In the rows, 128 means zero.
[131 134 131 138 134 119 146 141 148 145 112 129 125 131  91 110 122 135
 121 129 135 135 138 129 124 122 110 135 135 114 122 154] : j687
[134 155  96 171 121  92 161  77 158 141 102 167 118 149 127 163 163 167
 103 111 157 137 136 189 135 108  62 135 111 168 156 139] : j930
[117 130 105 104 135  96 148 136 128 138 129 136 135 141  94 102 129 149
 127 145 134 102 159 120 108 130 100 137 122 139 122 155] : j775
[125 119 160 148 127 104 128 142 130 107 120 108 116 161 123 109 109 105
 127 118 115 145 145 123 135 132 109 161 128 152 127 154] : j301
[119 116 153 179 137 109 114 149 114  99 127 111 112 155 115 122 124 113
 125 122 104 151 165 117 132 138  88 147 131 155 141 128] : j951
[120 122 119 107 145  94 131 123 142 128 119 137 139 125 107 105 103 138
 115 140 137 106 146 130 125 116 104 143 122 122 100 132] : j704
[114 121 120 130 139 104 132 143 148 140 135 129 167 137  99  85  95 144
 109 143 131 128 164 118 129 117  93 146 140 128 100 155] : j959
[113 124 119 121 132 118 126 145 145 144 136 128 142 138 106 118 108 146
 121 129 129 121 161 114 130 121 117 154 147 120 107 146] : j959
[119 132 113 131 147 127 132 119 147 122 131 125 132 128  89 105 118 133
 110 127 114 132 161 117 121 130  84 110 132  94 148 130] : j698
[124 119 146 176 145  97 124 141 130 109 107 109 114 157 123  98 117 107
 122 126 110 143 168 122 133 131  81 152 121 156 132 151] : j698
[114 125 107 169 139 126 122 110 150 129 145 134 181  65 141 198 179 138
 123 113 116 165 104 148 154  83 147 134 110  95 174  81] : j951
[113 114 125 157  96 116 196 115 136 162 113 187 197 128 118 123 158 152
  80 150 142  88 118 154 108 107 103 136 123 114 161 138] : j687
[130 113 133 124 141 111 147 121 151 132 128 136 135 137  97  99 117 135
 108 125 131 127 130 121 125 130 113 130 134  93 133 137] : j687
[112 124 118 120 148 113 120 138 147 136 143 115 156 121  92 125 129 142
 114 120 132 133 136 128 137  97 117 147 120 109 111 127] : j951
[112 108 152 169 130  97 126 141 113 109 123 117 128 156 116  90 121 106
 114 129 111 134 149 117 126 128  93 158 127 138 140 135] : j959
[120 121 118 117 140  99 138 131 137 133 140 125 121 143  98 105 142 141
 132 128 136 149 134 128 129 127 118 136 137 120 130 144] : j775
[111 127 122 111 143 105 131 135 137 142 138 133 161 111  97  96 111 132
 120 134 135 107 149 113 138 103 106 138 113 114  99 148] : j728
[128 135 109 137 137 140 142 125 143 127 119 116 124 125  95 117 137 120
 105 128 114 143 144 127 111 127 104 111 127 105 148 130] : j698
[117 123 149 145 139  93 140 130 139 116 115 114 114 164 109 102 121 112
 120 130 115 117 155 130 127 130  87 144 122 154 133 142] : j728
[133 106 108 108 131 122 133 132 191 154 112 161 164 127 152 183 140 150
 103 135 141 143 132 109 141  94 195 129 147  92 121  87] : j959
[140 127 129 151 138 121 155 124 147 140 136 133 145 151  97 106  98 150
 105 130 127  94 151 131 131 127 104 131 131  92 125 120] : j706
[143 131 102 172  53 181 163 131  91 125 113 166  83  87 163 211 219 109
 158  87 112 172 104 170 136 133 143  95  86 184 190 123] : j698
[115 124 158 155 138 107 116 145 120 104 115 114 118 148 113 114 123 117
 133 123 113 123 142 127 133 127 105 157 119 144 137 124] : j951
[108  89 136 180 135 149  79 165 110 154 118 122 182 108 111  70 156 120
 123 137 149 219 127 140 133  84 129 140 154 167  95 166] : j400
[141 176 137 209  72 170 185 172  68 144  94 127 167  97 127  99 151 106
 110 140 144 133 113 175 138  80  92 127 128 145 149 178] : j930
[109 121 143 156 133  92 138 133 130 114 128 115 101 174 115 127 143 112
 117 129 115 128 153 118 119 140  93 137 146 144 162 135] : j775
[ 95 103 118  86 119 110 107 101 137 118 174 102 100 143 115 175 175 129
 134  85 102 138 114 136 117 143 113 140 123 130 159 140] : j687
[102 120 158 147 125  93 120 136 123  96 114 116 100 148 116 119 126  99
 125 123 105 129 151 132 128 136  87 140 129 154 143 129] : j704
[112 121 143 164 133  91 128 149 107 106 119 110 118 158 113  91 128 114
 130 135 113 128 154 128 119 129  87 150 121 170 130 146] : j775
[107 105 156 153 134  98 116 147 120 101 121 107 123 162 106 110 121  98
 122 123 112 116 137 121 131 117  94 147 127 144 133 126] : j951
[126 110 150 143 135  91 138 135 141 100 120 113 129 169 127 119 118 105
  97 123 109 124 150 119 129 125 107 144 130 140 141 130] : j951
[124  74 150 205 124  97 174 123 172 140  91 223 156 152 106 110 130 156
 126 157 133 148 154 143 139 163  99 123 146 158 159  93] : j951
[126 120 161 175 135 109 125 142 122 115 122 119 121 152 123 105 101 111
 132 128 122 146 154 116 138 139  96 162 133 154 127 155] : j301
[123 124 113 135 151 126 120 134 134 125 136 118 132 120  97 102 113 126
 119 126 121 136 161 105 128 124  91 121 116 109 120 137] : j698
[130 127 130 111 141 134 138 140 141 134 138 114 142 129  93 112 108 131
 120 136 129 132 147 105 123 131 125 136 135  99 129 140] : j301
[122 108 129 155 147  88 178 105 192 157  80 171 150 157 112 127 130 155
  94 164 146 102 146 164 113 137 106 148 152 141 150 111] : j704
[189 128  66 197 104 141 196 118  74 142  91 155 174  99 110  94 178 134
 104 166 138 129 136 167  85 111  89  87  73 159 176 146] : j706
[ 64 112 109 151 140 134  51 141 138 132 114 131 162  71 141 190 164  91
  95 158 115 116 147  81  88 113 140  95 108 185 112  96] : j48
[117 135 120 134 113 121 150 133 125 131 124 144 159 132  98 102 116 143
 101 130 129  99 153 137 127 111  85 132 136 115 123 142] : j930
[118 124 133 135 141 121 119 135 136 138 129 127 172 123  98  78 100 137
 114 144 130 103 137 129 124 122 110 128 115 123  98 139] : j706
[134 144 134 151  87 163 177 132 169 153  99 188 170  86 129 155 130 133
 139 161 121 119 101 153 128 148 157  74 123 133 145 102] : j706
[ 99 108 122 146 112 169 111 131 144 143 150 125 173 100 137 145 153 101
  93 137 115 188 105 118 119 134 155 101 183 117 155 129] : j959
[124 115 162 155 135 113 120 144 111 113 122  99  95 160 112  95 113  90
 129 106 119 134 134 123 132 115 101 156 133 137 124 145] : j400
[115 133 116 114 138 103 138 141 133 127 135 119 150 135  98  92 118 138
 117 139 129 119 150 120 122 111 103 128 132 122 117 149] : j775
[126 122 145 163 123  92 156 138 126 114 126 116  99 152 125 121 130 105
 117 120 109 116 158 126 129 131 107 146 136 131 148 141] : j48
[113 114 149 168 130  92 133 141 122 109 116 116  96 165 112 111 132 111
 120 125 109 111 166 124 120 129  96 146 136 141 146 129] : j48
[128 134 111  98 136 118 143 132 163 123 118 125 146 143  90 133 138 154
 104 130 121 127 156 133 116 112 114 116 126 119 144 121] : j951
[111 111 151 159 125 101 112 141 109 112 127 106 106 160 112 113 138  95
 123 117 122 143 137 119 137 124  89 148 139 136 134 142] : j930
[130 123 151 149 134 115 136 130 123 115 107 119  99 164 114 114 126 113
 115 109 118 113 150 127 119 117 104 151 129 127 150 125] : j400
[134 112 141 225 152 104 111 167 102 135 104 127 126 100 144 128 143  95
 144 132 142 171 123 106 159  88 154 168 127 125 115 118] : j775
[124 114 160 157 125 119 132 140 122 116 110 132 108 157 114  96 127 111
 130 123 117 146 154 127 122 141  96 136 134 159 147 141] : j400
[122 128 157 166 131 118 127 139 130 110 117 109 107 162 119 126 108 106
 126 128 109 140 160 117 121 151  96 151 141 159 144 148] : j301
[110 116 152 166 124 103 136 139 129 119 117 131 120 148 105 107 113 115
 120 123 111 109 154 125 122 143  76 143 125 156 133 151] : j687
[103 121 116 148 122 128 132 137 112 100 117 151 165 113  86 100 123 141
  95 137  97  64 191 110 102 102  87  96 124  92 159  87] : j48
[124 112 154 152 136  88 137 135 130 105 124 115 107 171 110 110 123 118
 117 111 114 131 143 133 136 129  99 163 124 141 134 131] : j951
[120 129 104 110 151 112 125 134 142 134 128 126 138 121  89 101 124 139
 132 141 141 127 138 117 121 117 114 114 130 119 119 136] : j775
[119 130 117 126 135 109 109 141 126 138 120 119 158 131 113 103 117 136
 124 142 146 127 137 131 133  97 102 148 132 135  89 156] : j930
[116 119 159 172 120 115 128 138 126 113 123 119 120 150 104  98 113 107
 129 125 103 113 138 138 126 149  93 129 117 156 130 131] : j706
[141  88  76 226 128 174 130  89 117 143  95 181 162 111 139 143 138 122
  76 146 129 130 134 154  74 131  92  93 138 202 141 100] : j400
[118 124 114 155 144 107 141 133 138 140 132 132 134 135  99 115 111 150
 126 148 124 105 165 128 117 123  99 142 142 116 114 125] : j48
[123 135 146 192 101 144 179 139 185 140  77 170 161 107 154 182 126 135
 114 127  93  97 147 158 137 134 170 153 166 125 181  89] : j959
[132 124 115 106 140 131 133 133 139 141 130 132 131 122  94 121 122 141
 136 125 134 123 149 117 125 110 116 125 128 103 128 127] : j400
[124 134 135 161 130 188 106 137 120 148 121 138 201  73 115  65 121 122
  97 143 150 138 104 137 132 112 139  84 137 118 126 144] : j706
[153 117 103 155 149 143 139 123 168 134 121 100 141 127 138 121 118  95
  62  98 140 157 123 135 146  86 129 109 138 120 116 144] : j698
[100  70 129 252 140 130  77 131  80 127 103 135 130 124 128 177 200  80
  92 131 115 151 125  95  95 100 122 145 143 116 181  78] : j687
[137 137 114 125 134 120 146 127 135 134 127 126 136 131  94 125 123 136
 124 132 136 133 149 118 123 115 101 132 123 108 142 147] : j301
[102 160 128 150 128 106  67 131 121 100 128 103 140  87 157 166 158 115
 113  96 105 188 147 123 137  89 114 143 101 159 127 163] : j687
[131 135 132  75  59 169 171 142 167 141 115 167  92 145 136 230 204 136
 139 121 125 184 117 129 117 154 191  81 134 144 183 111] : j301
[106 121 148 164 128 115 119 143 112 110 123 108 113 151 120 113 139 105
 124 121 105 134 161 119 126 134  82 144 124 146 153 150] : j698
[182 129 130 217 119 180 190 157  62 131 116 129 131  85 131 103 138  90
 120 148 121 147 118 119 126 123 144 118 114  92 160 108] : j728
[116 130 129  94 140 117 124 141 149 142 136 130 157 125  94 106 105 148
 129 141 141 132 155 105 129 125 117 143 124 121 104 159] : j301
[143 109 105  91  91 158 156 155 121 125  71 135 146 140 130 143 214 110
  95 138 139 113 130 127  99  82 151  69  81 147 183 114] : j698
---
[116 163  87 173 119 111 125 137  89  35  68 183 139  50 215 153  76 164
 141 145 117 145 162 216 124  62 159 222 113 156  90 164] : j190
[151 107 176 147  84 108 172 117  50  86 168 150 112 120 145  92 195 191
 126 132 110  61 216 117 167  67 165 232  90 149  55 200] : j278
[115 170 101 198 112 112 137 144  76  20  93 179 144  61 213 159  81 176
 138 126 123 163 179 204 113  51 155 219 106 162 111 171] : j748
[ 94  74 125 130 109 138 158 144  82  87 185 169  36  96 163  84 180 143
 132 144 153  71 111 140 161  57 210 203 131 121  82 159] : j377
[101  77 102 115  98 139 181 144  69  72 165 188  43 107 194  81 173 136
 149 148 129  91 120 157 155  53 207 232 120 115  67 153] : j418
[ 90  53 134 112 107 127 174 141  88  86 188 176  41  92 183  70 180 141
 149 157 150  85 124 137 157  61 215 207 129 126  87 159] : j504
[ 92  57 112 134 119 137 166 155  88  87 191 182  49 100 187  79 173 140
 140 145 156  92 122 125 152  46 192 210 124 128  78 161] : j748
[119 143  89 190  98 126 144 143  66  71  90 182 116  66 198 137 101 173
 130 150 111 142 184 200 116  44 163 252 108 158  91 164] : j278
[114 143  92 186 114 129 124 146  73  53  83 182 114  61 189 143  99 179
 141 160 122 123 165 202 128  49 163 242 110 163  87 177] : j190
[112 156  83 172 118 120 145 132  77  43  82 181 140  54 216 152  84 156
 136 150 128 149 165 196 124  55 163 229 118 148  92 168] : j245
[148 105 175 140 100 118 169 105  48  70 161 140 116 129 138  90 197 175
 142 149 127  51 200 102 185  72 168 212  95 137  56 216] : j245
[152 106 195 159  83 102 164 118  52  84 200 144 107 136 152 109 185 202
 132 145 141  66 188 121 169  83 166 192 102 140  63 209] : j377
[134 152  86 178  93 133 143 145  71  54  83 193 106  68 216 147  85 166
 135 157 108 147 160 225 120  55 161 222 122 153 106 167] : j418
[137 155  87 182  97 135 136 154  90  54  81 194 137  49 223 144  80 173
 128 132 119 144 177 214 113  77 161 222 122 152  88 161] : j873
[129 160  80 179  97 126 139 142  78  46  70 187 120  57 226 155  83 162
 131 152 109 159 168 227 122  55 156 221 123 155 107 173] : j418
[148 109 174 136  88 114 166 113  51  77 171 139 116 117 139  85 193 178
 126 123 119  65 212 120 178  62 165 237  92 140  53 201] : j278
[149 115 178 148  87  98 169 112  58  77 172 151 117 124 153  89 200 187
 127 134 120  79 223 118 171  62 165 232  88 138  49 203] : j278
[145  97 212 133  87  98 173 115  57  90 189 151 114 125 143  74 193 199
 144 165 128  64 199 107 171  93 172 190  98 147  69 210] : j504
[102  59 134 124 114 116 183 134  76 105 190 185  50 131 172  94 148 157
 173 163 146  66 135 170 156  82 237 213 125 111  57 165] : j377
[125 163  83 182  95 125 139 139  93  63  61 190 147  44 215 134  80 175
 128 142 116 144 181 208 111  68 160 212 122 159  91 166] : j873
[114  67 105 107 104 132 183 158  73  85 184 195  39 108 181  77 167 139
 142 144 134  88 128 157 158  59 223 215 127 114  81 160] : j418
[101  64 139 106 107 114 183 136  85  81 182 183  68 108 169  71 164 152
 170 153 135  80 152 159 160  74 231 235 119 116  64 166] : j504
[121 153  84 188 112 115 151 153  88  53  84 187 144  59 222 146  84 165
 133 135 102 158 178 208 114  60 159 216 117 153  98 165] : j748
[148 108 183 153  77 125 166 124  47  76 179 148 114 109 151  83 188 202
 123 130 140  65 198 107 169  78 164 202  96 146  61 206] : j873
[120 164  80 183 103 120 127 138  92  38  68 177 148  52 216 159  73 167
 139 139 114 148 172 218 122  64 144 228 111 159  95 162] : j190
[ 90  93 116 119 107 126 173 133  70  73 176 186  49 100 188  80 168 149
 159 146 140  81 116 157 151  58 217 225 122 112  55 154] : j377
[155 119 192 141  83 102 168 123  43  70 211 143 117 125 154 103 175 200
 133 127 143  64 175 124 166  79 165 193 103 139  60 205] : j377
[126 159  81 179 106 123 136 143  79  57  70 192 129  48 230 146  78 157
 128 146 104 155 182 216 113  63 158 232 115 156  95 155] : j278
[ 94  49 126 116 105 133 169 142  87  91 184 186  40  93 182  70 179 148
 150 161 147  79 125 136 156  62 211 225 129 127  76 156] : j504
[155 111 184 136  88 104 160 125  48  67 200 160 109 125 158  94 170 202
 147 141 137  64 179 116 170  80 161 203  90 142  55 207] : j190
[ 90  73 106 123 117 137 155 148  87  78 172 188  38  92 189  87 174 144
 153 155 145  78 116 141 158  57 203 224 122 122  60 157] : j190
[154 104 174 153  94 108 170 125  55  79 175 148 116 130 138  79 188 195
 143 131 104  65 204 107 171  67 164 210  93 141  62 221] : j748
[105  69 111 123 100 137 176 150  81  87 184 194  24 101 195  80 182 139
 135 157 139  99 115 147 158  48 206 214 128 113  78 162] : j418
[119 166 100 191 112 101 141 135  78  26  90 173 159  58 218 157  75 172
 131 123 122 164 176 207 120  50 156 212 111 156 103 175] : j748
[ 93  62 103 123 117 138 154 150  89  84 169 185  39  90 178  84 174 143
 147 151 143  70 121 139 166  59 209 222 125 124  64 161] : j190
[125 150 101 171 100 111 142 142  86  46  84 178 143  55 216 144  85 169
 145 149 114 153 181 217 114  66 164 223 119 161 108 167] : j504
[ 97  57 118 119 125 139 172 138  80  93 184 187  40  97 190  77 178 130
 134 166 157  82 109 114 164  51 199 218 125 111  67 161] : j245
[117 145  95 181 108 137 139 140  68  51  94 176 131  68 197 145  94 170
 144 163 129 125 167 184 123  49 151 244 110 159  94 181] : j245
[ 98  64 122 112 115 125 185 142  79 101 176 185  60 110 174  77 163 139
 153 145 129  77 149 157 152  59 221 248 112 118  56 151] : j278
[108  61 125 126 117 124 186 150  79  82 187 174  73 121 160  78 160 143
 151 130 132  78 145 149 161  61 220 215 115 116  73 165] : j748
[151  88 184 165  98 102 174 118  54  83 184 148 116 154 150 106 180 189
 145 142 133  74 209 116 170  84 169 191  93 141  67 207] : j748
[102  57 119 130 104 146 170 156  83  93 180 185  39  88 192  66 176 148
 135 146 152  78 120 132 153  55 209 213 125 123  69 165] : j873
[107 169 101 194 116 106 119 137  68  23  83 176 137  50 198 163  85 185
 133 143 134 147 167 209 127  52 173 230 107 159  94 178] : j190
[122 142  93 188 115 122 146 150  74  55  90 182 131  69 203 134  95 172
 137 146 113 143 180 195 118  49 157 225 110 159  97 175] : j748
[ 98  68 141 106 114 118 178 129  79  92 180 168  56 119 140  75 155 156
 182 138 119  81 141 156 159  82 239 227 122 109  80 168] : j504
[126 159  87 186 112 111 148 146  89  46  87 181 153  60 223 148  77 161
 133 133 108 164 175 215 115  55 155 213 117 149  97 169] : j748
[159 121 196 140  82 120 169 123  41  58 192 157 108 117 166  91 175 205
 147 119 139  65 199 122 164  83 169 207  95 144  54 211] : j873
[ 95  55 105 118 126 138 166 142  84  95 185 186  38 101 177  82 173 136
 145 154 151  80 110 111 161  57 206 224 128 110  72 163] : j245
[117 160  95 199 117 109 137 145  72  25  87 177 148  59 212 162  78 176
 132 126 124 160 176 204 115  51 158 221 109 163 107 172] : j748
[152 105 194 140  94 115 172 111  48  79 187 146 119 136 132  97 195 190
 136 150 131  42 194  91 180  86 163 205  94 140  55 212] : j245
[116 163  98 194 103 130 127 143  66  31  77 181 136  44 212 154  77 187
 131 130 140 146 176 206 113  61 166 226 113 167  98 170] : j873
[115 152  89 179 104 135 123 136  90  65  81 174 120  84 190 146  79 170
 171 163 115 134 174 206 120  75 146 222 109 156  99 170] : j190
[156 111 185 149  88 105 176 126  44  60 213 154 115 129 175  99 176 196
 141 121 135  84 189 113 164  68 156 200  95 137  61 208] : j748
[122 170  85 179 112 112 121 139  89  29  70 180 147  53 222 161  71 164
 140 143 116 147 157 220 124  66 156 218 113 152  89 166] : j190
[148 113 191 131  82 113 174 121  37  80 206 159 100 122 162  87 180 189
 136 133 130  65 188 113 163  81 168 210  92 141  57 192] : j278
[155 114 189 128  88 100 168 112  41  78 204 162 106 118 169  85 176 190
 130 135 137  78 190 114 167  71 164 213  94 133  49 199] : j278
[ 93  56 129 109 106 123 184 143  75  82 176 169  69  98 195  65 166 138
 154 157 143  94 120 144 149  59 203 220 116 125  78 152] : j504
[154  91 213 131  86 105 166 113  57  70 192 138 118 130 137  88 184 194
 149 145 133  58 209 123 181  92 173 210  95 145  69 214] : j504
